Each row of numbers stands for one thing and depends on some of the facts below. Use the named rows to name the rest.

Some facts about the things:
bafa zustodro nibrok; bebri zustodro bustibus; beda zustodro denor; befle zustodro kogrotron; bekam zustodro stagrur; beklon zustodro debram; bibol zustodro lidal; bigok zustodro vamo; bigrak zustodro gunu
bobris zustodro brapli; bramem zustodro gogruzu; brapli zustodro triradru; brivu zustodro klodrir; brobrustul zustodro stolok; brudru zustodro trizakle; brufludi zustodro brobrustul; bustibus zustodro fluvus; dafol zustodro fudras
datur zustodro favatro; dazu zustodro batrus; debram zustodro grobru; dedro zustodro redim; degrel zustodro seklabil; denor zustodro buvem; destube zustodro stige; diren zustodro rebras; donan zustodro minir
dopim zustodro trukles; drate zustodro dastum; dredrudi zustodro moplu; drigrel zustodro gesur; dripler zustodro bebri; drodru zustodro nibenol; drogik zustodro fliplufol; drogrigra zustodro trivom; droplar zustodro zuros
fatra zustodro datur; favatro zustodro trovogo; fezun zustodro brufludi; fimi zustodro seskem; fizus zustodro kegrin; flistan zustodro putrustun; flisten zustodro beda; flofal zustodro suno; floru zustodro leklu
fludidrur zustodro gerel; fudras zustodro sostar; fufle zustodro drate; gasur zustodro nuguskek; gerel zustodro kifa; gesur zustodro zukom; gibrubrur zustodro klagur; giskon zustodro zulok; gogruzu zustodro tudro
grobru zustodro pluskes; grupa zustodro sisketrul; gubigrim zustodro plidrik; gufu zustodro klupul; gunu zustodro nidi; kazogi zustodro skomer; kegrin zustodro tagul; kenas zustodro tiplus; kifa zustodro degrel
kigam zustodro fizus; klagur zustodro donan; kleske zustodro gretralem; kletrel zustodro beklon; klodrir zustodro trastir; klupul zustodro truden; kogrotron zustodro brudru; kosim zustodro nitom; kurem zustodro rizi
ledri zustodro stebu; leklu zustodro nerar; loklon zustodro gibrubrur; lumi zustodro drogrigra; meflim zustodro dopim; meka zustodro peregas; merur zustodro flimel; minir zustodro gufu; moplu zustodro kazogi
mubofas zustodro flistan; mudram zustodro zudir; neflen zustodro bobris; nerar zustodro kurem; nibenol zustodro bekam; nidi zustodro ploklege; nitom zustodro neflen; noka zustodro flofal; nomim zustodro kletrel
nuguskek zustodro dripler; peregas zustodro drigrel; petir zustodro kibri; plalal zustodro kenas; plebas zustodro merur; plidrik zustodro drogik; plisker zustodro skorel; ploklege zustodro steso; pluskes zustodro zoflum
putrustun zustodro skifus; radri zustodro floru; rami zustodro fludidrur; ramir zustodro veplo; redim zustodro tutiplo; rizi zustodro skugupu; rubrutri zustodro gasur; ruso zustodro flisten; ruzor zustodro rami
seklabil zustodro subrigo; sekur zustodro zifa; sezi zustodro skebruti; skamim zustodro zoru; skaplin zustodro droplar; skebruti zustodro fufle; skifus zustodro dazu; skiskes zustodro dredrudi; skobu zustodro gubigrim
skomer zustodro mudram; skorel zustodro kigam; skotre zustodro dedro; sostar zustodro traste; stagrur zustodro skobu; statum zustodro drebur; stebu zustodro bafa; steso zustodro diren; stige zustodro kosim
stirok zustodro stosken; stolok zustodro plalal; stosken zustodro romigrik; stuflo zustodro befle; subrigo zustodro plisker; subro zustodro petir; subu zustodro fimi; sugi zustodro brabras; suno zustodro skaplin
talino zustodro ruzor; tigrok zustodro loklon; tiplus zustodro plebas; trastir zustodro bigrak; triradru zustodro giskon; tristam zustodro dafol; trivom zustodro sidafli; trizakle zustodro nomim; trovogo zustodro mubofas
trukles zustodro radri; tudro zustodro ruso; vamo zustodro tigrok; veplo zustodro stuflo; zaflek zustodro statum; zifa zustodro skamim; zoflum zustodro stirok; zoru zustodro bigok; zudir zustodro nutum
zulok zustodro kleske; zuros zustodro meka; bafa bresi 328; batrus bresi 972; bebri bresi 328; beda bresi 149; befle bresi 89; bekam bresi 675; beklon bresi 972
bibol bresi 328; bigok bresi 972; bigrak bresi 972; bobris bresi 89; brabras bresi 972; bramem bresi 328; brapli bresi 972; brivu bresi 328; brobrustul bresi 972
brudru bresi 89; brufludi bresi 972; bustibus bresi 328; buvem bresi 149; dafol bresi 328; dastum bresi 149; datur bresi 328; dazu bresi 972; debram bresi 328
dedro bresi 328; degrel bresi 149; denor bresi 89; destube bresi 328; difem bresi 328; diren bresi 328; donan bresi 972; dopim bresi 89; drate bresi 972
drebur bresi 328; dredrudi bresi 149; drigrel bresi 89; dripler bresi 328; drodru bresi 328; drogik bresi 675; drogrigra bresi 149; droplar bresi 328; fatra bresi 675
favatro bresi 149; fezun bresi 89; fimi bresi 89; fizus bresi 328; fleflek bresi 328; flimel bresi 89; fliplufol bresi 89; flistan bresi 328; flisten bresi 328
flofal bresi 972; floru bresi 675; fludidrur bresi 89; fluvus bresi 149; fudras bresi 328; fufle bresi 149; gadedril bresi 149; gasur bresi 328; gerel bresi 972
gesur bresi 89; gibrubrur bresi 89; giskon bresi 89; gisku bresi 328; gogruzu bresi 972; gretralem bresi 328; grobru bresi 89; grupa bresi 89; gubigrim bresi 972
gufu bresi 328; gunu bresi 149; kazogi bresi 89; kegrin bresi 328; kenas bresi 328; kibri bresi 328; kifa bresi 328; kigam bresi 328; klagur bresi 675
kleske bresi 89; kletrel bresi 328; klodrir bresi 972; klupul bresi 328; kogrotron bresi 675; kosim bresi 328; kurem bresi 89; ledri bresi 675; leklu bresi 89
lidal bresi 328; loklon bresi 675; lufor bresi 328; lumi bresi 972; matroflik bresi 972; meflim bresi 328; meka bresi 89; merur bresi 328; minir bresi 972
moplu bresi 89; mubofas bresi 972; mudram bresi 675; neflen bresi 328; nerar bresi 149; nibenol bresi 149; nibrok bresi 972; nidi bresi 675; nitom bresi 972
noka bresi 149; nomim bresi 89; nuguskek bresi 328; nutum bresi 675; peregas bresi 149; petir bresi 675; plalal bresi 328; plebas bresi 149; plidrik bresi 89
plisker bresi 149; ploklege bresi 328; pluskes bresi 328; ponodrar bresi 328; putrustun bresi 149; radri bresi 972; rami bresi 972; ramir bresi 89; rebras bresi 149
redim bresi 89; rizi bresi 328; romigrik bresi 972; rubrutri bresi 675; ruso bresi 328; ruzor bresi 328; seklabil bresi 328; sekur bresi 89; seskem bresi 328
sezi bresi 675; sidafli bresi 328; sisketrul bresi 675; skamim bresi 149; skaplin bresi 89; skebruti bresi 149; skifus bresi 149; skiskes bresi 328; skobu bresi 328
skomer bresi 972; skorel bresi 328; skotre bresi 328; skugupu bresi 149; sostar bresi 675; sotonen bresi 89; stagrur bresi 89; statum bresi 149; stebu bresi 328
steso bresi 328; stige bresi 328; stirok bresi 972; stolok bresi 328; stosken bresi 328; stuflo bresi 972; subrigo bresi 89; subro bresi 89; subu bresi 972
sugi bresi 328; suno bresi 675; tagul bresi 89; talino bresi 328; tigrok bresi 89; tiplus bresi 328; traste bresi 328; trastir bresi 972; triradru bresi 328
tristam bresi 89; trivom bresi 149; trizakle bresi 328; trovogo bresi 328; truden bresi 972; trukles bresi 149; tudro bresi 675; tutiplo bresi 972; vamo bresi 89
veko bresi 972; veplo bresi 675; zaflek bresi 149; zifa bresi 972; zoflum bresi 328; zoru bresi 972; zudir bresi 972; zukom bresi 328; zulok bresi 328
zuros bresi 328; bafa feplam c; batrus feplam a; bebri feplam d; beda feplam b; befle feplam b; bekam feplam d; beklon feplam c; bibol feplam c
bigok feplam c; bigrak feplam a; bobris feplam b; brabras feplam d; bramem feplam c; brapli feplam b; brivu feplam d; brobrustul feplam a; brudru feplam a
brufludi feplam a; bustibus feplam c; buvem feplam a; dafol feplam a; dastum feplam d; datur feplam a; dazu feplam c; debram feplam c; dedro feplam a
degrel feplam b; denor feplam c; destube feplam b; difem feplam a; diren feplam a; donan feplam b; dopim feplam a; drate feplam d; drebur feplam c
dredrudi feplam a; drigrel feplam b; dripler feplam b; drodru feplam c; drogik feplam a; drogrigra feplam a; droplar feplam b; fatra feplam a; favatro feplam a
fezun feplam c; fimi feplam d; fizus feplam b; fleflek feplam b; flimel feplam c; fliplufol feplam c; flistan feplam c; flisten feplam a; flofal feplam c
floru feplam a; fludidrur feplam a; fluvus feplam c; fudras feplam c; fufle feplam c; gadedril feplam d; gasur feplam a; gerel feplam c; gesur feplam a
gibrubrur feplam c; giskon feplam c; gisku feplam d; gogruzu feplam c; gretralem feplam d; grobru feplam a; grupa feplam a; gubigrim feplam c; gufu feplam d
gunu feplam a; kazogi feplam c; kegrin feplam c; kenas feplam a; kibri feplam d; kifa feplam c; kigam feplam a; klagur feplam a; kleske feplam a
kletrel feplam d; klodrir feplam a; klupul feplam d; kogrotron feplam d; kosim feplam a; kurem feplam d; ledri feplam a; leklu feplam d; lidal feplam b
loklon feplam c; lufor feplam a; lumi feplam a; matroflik feplam c; meflim feplam a; meka feplam b; merur feplam a; minir feplam a; moplu feplam a
mubofas feplam a; mudram feplam d; neflen feplam d; nerar feplam b; nibenol feplam d; nibrok feplam c; nidi feplam d; nitom feplam d; noka feplam a
nomim feplam b; nuguskek feplam b; nutum feplam d; peregas feplam a; petir feplam b; plalal feplam a; plebas feplam a; plidrik feplam b; plisker feplam a
ploklege feplam c; pluskes feplam d; ponodrar feplam a; putrustun feplam a; radri feplam b; rami feplam a; ramir feplam a; rebras feplam a; redim feplam c
rizi feplam a; romigrik feplam a; rubrutri feplam a; ruso feplam d; ruzor feplam a; seklabil feplam c; sekur feplam a; seskem feplam d; sezi feplam c
sidafli feplam c; sisketrul feplam c; skamim feplam b; skaplin feplam b; skebruti feplam c; skifus feplam b; skiskes feplam d; skobu feplam a; skomer feplam b
skorel feplam d; skotre feplam b; skugupu feplam a; sostar feplam a; sotonen feplam b; stagrur feplam a; statum feplam a; stebu feplam b; steso feplam b
stige feplam b; stirok feplam c; stolok feplam d; stosken feplam a; stuflo feplam a; subrigo feplam b; subro feplam d; subu feplam a; sugi feplam b
suno feplam b; tagul feplam a; talino feplam b; tigrok feplam b; tiplus feplam b; traste feplam b; trastir feplam b; triradru feplam d; tristam feplam a
trivom feplam d; trizakle feplam c; trovogo feplam a; truden feplam d; trukles feplam c; tudro feplam c; tutiplo feplam c; vamo feplam d; veko feplam d
veplo feplam b; zaflek feplam d; zifa feplam c; zoflum feplam c; zoru feplam c; zudir feplam a; zukom feplam a; zulok feplam a; zuros feplam c

Known rows:
dredrudi: [ -9  12 -21  10  16  -9 -34  25  10 -14   1 -12  -7 -20  12   7   9  -5
  -7 -18 -30 -23  31  -7  12 -35]
veplo: [ 31   1  40  -2  19   0  29  -8  11  -7  44 -44  20  11   4  -3 -14  35
 -36  -8 -12 -69 -20 -19 -36   6]
denor: [-23  -7 -24   1   5   4  12  -3  36  27  22 -10  -2  -4 -24  24 -12 -13
  13  13   5  41   5  -5   3  -8]
veko: [-18   3  -2  11  -7 -19  20 -24   7  13   3  -5  -2 -15  18  13 -11   3
  22  12 -21  20  15  -8  -2 -22]
peregas: [-19  10 -22   1   3   1 -28  35  13  16   0 -13   2 -15   4  14  11 -25
  14  -1  -2  19  17  -4  20 -17]
gretralem: [-18 -12  26  -2  -5  15  44  19 -45  -4 -12  43 -29  15  24  18  17  -3
  20  14  -3  23 -15  24  50   5]
skotre: [ 14  21  58 -22 -11  16  10   0  42 -44  53  24  10  56 -35  21 -18 -27
 -40 -10   7 -38 -30 -25 -74  46]
dedro: [-19  -3   9 -19 -21  17 -27  48  18 -18  14  51 -34  31 -20  35  15 -35
   2 -27   7  17   8   6   8  28]
fliplufol: [-27 -16 -22   4  34  14  28  18   6  14  25  -7 -16 -12   0  36  -4  16
  21   5 -21  -6   1   4  58 -18]
romigrik: [ -9 -32 -29  12  17  25  -8  43 -38   7  -1   3 -32 -32   5  18   4  26
  30  -2 -12 -32   0  11  76 -14]
skifus: [ 31   4  28  13  23  44  13  19  -3 -34  48 -13  25  31  -1   7 -17  -8
 -17  30 -37 -77 -30 -28  -5   3]
subrigo: [ 45  -8  11   1  36  -4  29 -35   6   4  19 -19  11 -17 -48   0 -43  55
   5   7  15 -56 -46 -31 -17  18]
gadedril: [-20  14  -3  10  -5 -20  16 -21   7   4  -4   8  -2  -6  11  14 -12   2
  14  16 -21  13   9 -13   0 -30]
nomim: [ 42  -7  17  14  37  26  19 -14   4 -22  35 -22  18   4 -22   1 -31  29
 -10  19 -13 -74 -27 -28 -13   1]
zudir: [ -5   1 -27  10  14  -4 -28  31   0  -5   8 -28 -14 -20  16   6  10  11
   3 -20 -31 -26  34   0  28 -32]
flisten: [ -7  -4   6 -17 -24   5 -26  24  -5   6 -17  39 -23  12 -18  12  13 -18
   6 -18  34  37  -3  12   6  30]
nidi: [ -1 -31  11   9 -32  -7  17 -33 -13  19  -7  12 -13  -2   7  -5 -13  17
  17  11  15  36   6   6  -8  15]
fufle: [-13  14 -24 -21   8 -35  11 -26  27  26 -10  -4  -3 -31 -30  15 -24  25
  11  -8  11  12  -2  -6   6  12]

Name these rows:
No name comes twice in this set of rows, the named rows included.
[-34 -25 -12   2  -9  45  13  37  14   8  47  29 -36   9 -15  58 -17  -7
  29  19 -18   2  -9  -1  48  19] => tutiplo
[-10 -12   3 -12   1  27   0  55 -42   6 -12  26 -24  11   9  13  27  -6
  12  -6  14  14 -14  30  60  17] => zukom
[-16 -32 -27   7   9  39  23  16  -7  20  19   7 -14  -9 -18  29  -5   3
  30  25  -5   4 -13   9  50  11] => flimel
[ -1  -5   9  -8  10 -16  46 -23 -56   1 -41  31 -30 -10  25  -9  10  38
  18   0   7  -2 -17  31  42  -3] => kibri
[-14   3 -24  -4  17   6  24   8 -22  30  -7 -27  19 -17  10   6   4   6
  22  38   1  29 -14  17  54 -10] => fluvus
[ 31  24  42  -9  57  17  61  25 -55 -37  11 -38  24  31  44 -12  21  32
 -39   1 -27 -77 -38  15  31 -11] => lidal
[ 22 -25 -17  17 -33  17 -35  -1 -45  44 -34 -33  38 -13  25 -54  30 -25
  15  29  33  58   6  25   2   6] => sostar
[  0 -36  -9  22 -16  57  12  18 -63  18   1 -26  32  18  49 -37  35 -28
   5  57  -3  39  -5  41  44  -7] => sisketrul
[ 56  20  26  -2  41   2  36 -35 -58 -34 -28 -28  28   5  15 -60   6  51
 -39  -2   5 -82 -41   9  -9   6] => stebu

Now the same things, written a new way:
Some rows with their names:
stuflo: [ 13  11 -13  49   4 -12  32   3  -1  -4 -17  23  -2  29 -12  -1  47 -31
  -5   0 -35 -26 -18  23  -8 -17  32  12  -4   1 -20 -15 -29  24]
loklon: [ 33  21  -7  -7 -29 -26  38   8  11  -5  14 -12 -27 -32  52 -12 -47 -63
  33  69  27  25  22 -15  56  52  12  -3  25 -26 -38 -34  -4  29]
skugupu: [ 38 -44   6  13  12  31  27  13 -63 -24  -3 -37   6   5  -2  26 -10  -9
 -11   7 -15  56 -11  -9  42 -36 -17 -10 -38  52 -35  -4  57  34]
drogik: [ 16 -12  16  12  15  10  27   0 -23  -6   3   5 -23 -10   9 -10  48 -55
 -24   4 -28  19 -29 -15  26  20  13  -1   6   3 -13 -27   1  31]
zoru: [ 13  28 -29  29 -51 -40  37  -6  30   5  20   9   0   4  23 -14 -46 -47
  41  42  20   7  11  10  26  16   9   3  20 -10 -43 -18 -29  12]
kletrel: [ 33  47   7   6  27 -50  33 -15  32   0 -74  21  37  15  32  48  56 -13
 -16  14 -12 -42 -45  42 -60   5  43  20  -3  -1 -21 -30  39  35]
peregas: [ 11 -23  15  22 -11   6  35 -19 -35 -13   3  14 -26 -14  -6 -11  60 -71
 -15  -1 -40  38  -1  12  26  -4  18 -31  12  17 -34   7   1  20]
radri: [ -1  10 -12  17 -28  13  44 -34  28  28  15  31  24   2  20 -23  16  -2
 -24  -8   2 -11  -2  19 -10   5  -4 -31   7  13  -9   7  -8  -1]
gibrubrur: [ 60  19 -10   5 -48 -15  27   2   9 -26   6  -5   5  -8  26 -11 -60 -47
  63  55  36  14  20  -9  36  40  29  -2  31 -41 -14  -3 -32  20]
rizi: [  8   2   3  44  22   9  27  -7   0  11  10  10   0  27   8 -10  36 -56
 -12 -11 -19   9 -27 -10  11  14  37  20   3  13  -4 -24 -10  18]
gadedril: [ 46 -25   9 -11 -12  -8  27 -34 -27 -31 -20 -26  31 -10  19  57 -22  -5
 -10  10   2  54 -26  11  15 -17 -43 -26 -31  46 -35 -11 111  37]
tiplus: [  2  15   6   8   0  22  42 -29  31  40  12  20  28   3  42 -24  22 -13
 -32  -9  11  -2 -10   0 -11  26  18 -15  11  18   1  -1   5  -1]
bekam: [ 21   5  20 -11 -10 -26  27 -48  11 -13 -11  17   1 -28  31  22  36 -51
 -23   5 -14  20 -45   5  -4  39 -14 -19  15  -4 -13 -35  53  33]
gretralem: [ 33  -5  -6  13  20   5  18 -27   0   1  -5 -23  60  23  32  57 -45   6
 -13 -14  22  39 -59 -10  -6   1 -26  20 -32  46  -4 -45 102  29]
flisten: [  6   3   4  44  21   5  28 -10   3  11   9  13  -2  27   9 -13  39 -60
 -12 -11 -22   6 -26  -8  10  17  40  19   6  10  -6 -23 -14  17]
dopim: [ 40 -12  14  27  -5  21  16  -9 -23 -28  -4  17   6  11 -16 -10  39 -44
   7 -10 -21   9 -31  -8   5  10  33  -2  15 -15  11   4 -32  21]
bramem: [ -1  31   4   9 -21 -39  28  -2  30  33   5   7  22   2  35 -13  -1 -43
  10  20  21  23 -43  -7  -8  16  23  18  25  18 -42 -17 -21   7]
dazu: [ -5  24 -15  18 -49 -41  28  -8  23  21  12  17  19   0  13 -12 -10 -32
  17  17  12  18 -36  11  -7  -6  -3   3  21  16 -50 -10 -31   6]

Rows to name:
No name comes twice in this set of rows, the named rows included.
[ 16  13   7  -6 -51  -3  15 -11 -16  12   6  24  34 -31  10 -11   4 -39
  17  -4  19  54 -61  -4 -26  11   9 -13  48   2 -22   5 -36  -2] => giskon
[ 15  13 -10  29 -27 -38  28 -56  33 -12  -4  28  22  13   8  24  13 -34
  -1  -6 -13  -4 -32  28 -14  10 -13 -10   3   2 -15 -24  34  23] => drate
[ 19 -30  59 -27 -50 -37  41 -49  57 -14   5  -4  -2   8  12 -54  61 -12
 -27  25 -11 -11  -6 -15  37   4 -23 -54 -10  39 -44  55   2  20] => degrel
[  6  -3 -13  54  -7  -1  28 -12  -1  -4  12  20  -5  28 -14 -10  28 -44
  -2  -9 -31  -3 -16   8  13  -6  16   6  -2   7 -14 -16 -22  18] => zudir
[ 68   3  -7   3 -26  40  42 -20  14 -22   8   5  12  -4  34 -18 -39 -13
  25  33  27 -18  54  -3  35  50  27 -32  12 -43  27  15  -6  16] => tigrok
[ 33  16  13 -10 -48 -23  16  -1   3  -5  -8  10  30 -13  10 -11  -3 -28
  27  20  21  25 -48  -8 -13  11  16  -3  34  -7 -27  10 -38  11] => fezun
[  7   3  27   1  -9  -9  37 -35  65  25  11   8  26  27  34 -40  32  -6
 -28   3   9 -22 -22 -18   5  25   7 -10  -3  26  -8  12  -6   8] => fizus
[ 35  -3  -4  12  20   0  19 -28   6  -1  -8 -22  58  25  33  54 -42   3
 -10  -8  21  32 -55  -9  -5   4 -24  20 -32  41  -5 -43  97  31] => gisku
[ 45 -14  13  26  -3  19  15  -5 -24 -28  -7  11   9  15 -16  -6  33 -37
   8  -7 -19   7 -30 -10   7   8  30   1   9 -12   9   3 -27  24] => grupa
[ -5  27 -13  19 -50 -46  29  -8  27  21  11  19  16   0  13 -14  -6 -35
  18  19  10  14 -34  13  -8  -4   1   2  22  12 -52 -10 -35   5] => gogruzu
[  7   1  18 -22  -8  26  42 -23   5  25   6  16   4 -38  43 -23  35 -14
 -44   4   1  13 -15  -5   1  31  -7 -38  15   8  -7  -4  16  11] => suno
[  7  18  16 -24 -29 -36  27   4   6  16  -1   2  -3 -37  36 -12  11 -43
  -3  34  10  34 -47 -12   6  21  -2  -4  28   8 -50 -20 -10  20] => sezi
[  0  11  40  -1 -39 -82  17 -20  81  13  15  -7  19  35  20 -45  19 -40
  10  28  15   1 -68 -39  16  18   1  22   9  35 -56   4 -37  16] => kifa

The same things again, as new rows of numbers:
Named rows:
kosim: [ -5  -9 -14   5 -10 -25 -20   5  -6  -8   8 -18  17]
trastir: [ -2  -6  -8  -8 -11 -19 -17  -6  -9  -7  10 -24  22]
skomer: [ -3  -6  -7  -7 -10 -18 -17  -5  -8  -7   7 -24  22]
romigrik: [  5  -3  16   4  -4  12 -17 -52  72  -6 -29  -8  -1]
traste: [ -5  -8  -7  -2  -8  -8 -17  -2  -9 -11  -3 -26  20]
dopim: [ -6 -11 -16   2 -13 -12 -22  11   7  -2   6 -19  16]
seklabil: [ -2 -10 -12  -6  -6  -1 -22  -3 -17 -17  20 -33  40]
degrel: [ -9 -12  -8  -3 -18  12 -18   9 -13  -2  29 -23  31]
buvem: [-14 -14  -1   1 -14   1 -18  17   9   5  -1 -18  25]
bustibus: [ -2  -8  -6  -7  -7  -5 -20  -6   3 -23  11 -32  34]
fludidrur: [  1 -10 -26   6 -18 -10 -25   0  -5  -6  43 -15  18]
sostar: [-20  -7  -2   1 -18 -18 -21   7  10  10   8 -18  29]
fleflek: [ -4  -7  -9  -2 -10 -11 -17  -2  -8 -14   5 -25  18]
trizakle: [ -8   2   2 -16 -17 -51 -14  14  56 -47 -16 -33  16]
brobrustul: [ -4  -8 -10  -1 -10 -32 -20   2  -4  -1   8 -18  19]
difem: [ -6  -9 -12   4  -9 -24 -19   5  -2  -7   1 -18  16]
diren: [ -7 -10 -12   4  -8 -23 -20   5  -5  -6   0 -19  17]
suno: [-17  -5  -1  -5 -19  -6 -19   0   1   4  15 -25  32]

Which thing is each row?
No name comes twice in this set of rows, the named rows included.
[ -2  -7  -8  -7 -10 -18 -17  -4 -12  -5   8 -25  23] => brapli
[ -2  -7 -14  -2 -13 -17 -18  -2 -12 -17  20 -24  18] => destube
[ -4  -7 -12  -1 -11 -13 -18  -2 -13 -14  12 -25  20] => stige
[ -8 -11 -10   5  -6 -17 -20   6  -7  -2  -8 -20  18] => zukom
[ -6  -9  -7  -1  -6 -26 -19   2  -4   3  -5 -19  22] => batrus
[  5  -3  12  11  -6  18 -18 -51  71 -15 -24  -8  -5] => stosken
[-15   2  -8 -18 -27 -73 -11  47  50 -37 -23 -31   2] => befle
[  9  -1  17   0  -4  38 -18 -64  78 -32 -14 -21  12] => zoflum
[-12 -14  -8  -3  -1 -25 -19  17 -28  14 -19 -24  30] => minir
[  0  -6  -6 -12  -9 -14 -20  -9   2 -19  19 -31  37] => flofal
[  2  -4   7   6 -11  17 -18 -35  80 -12 -23 -11  -5] => grobru

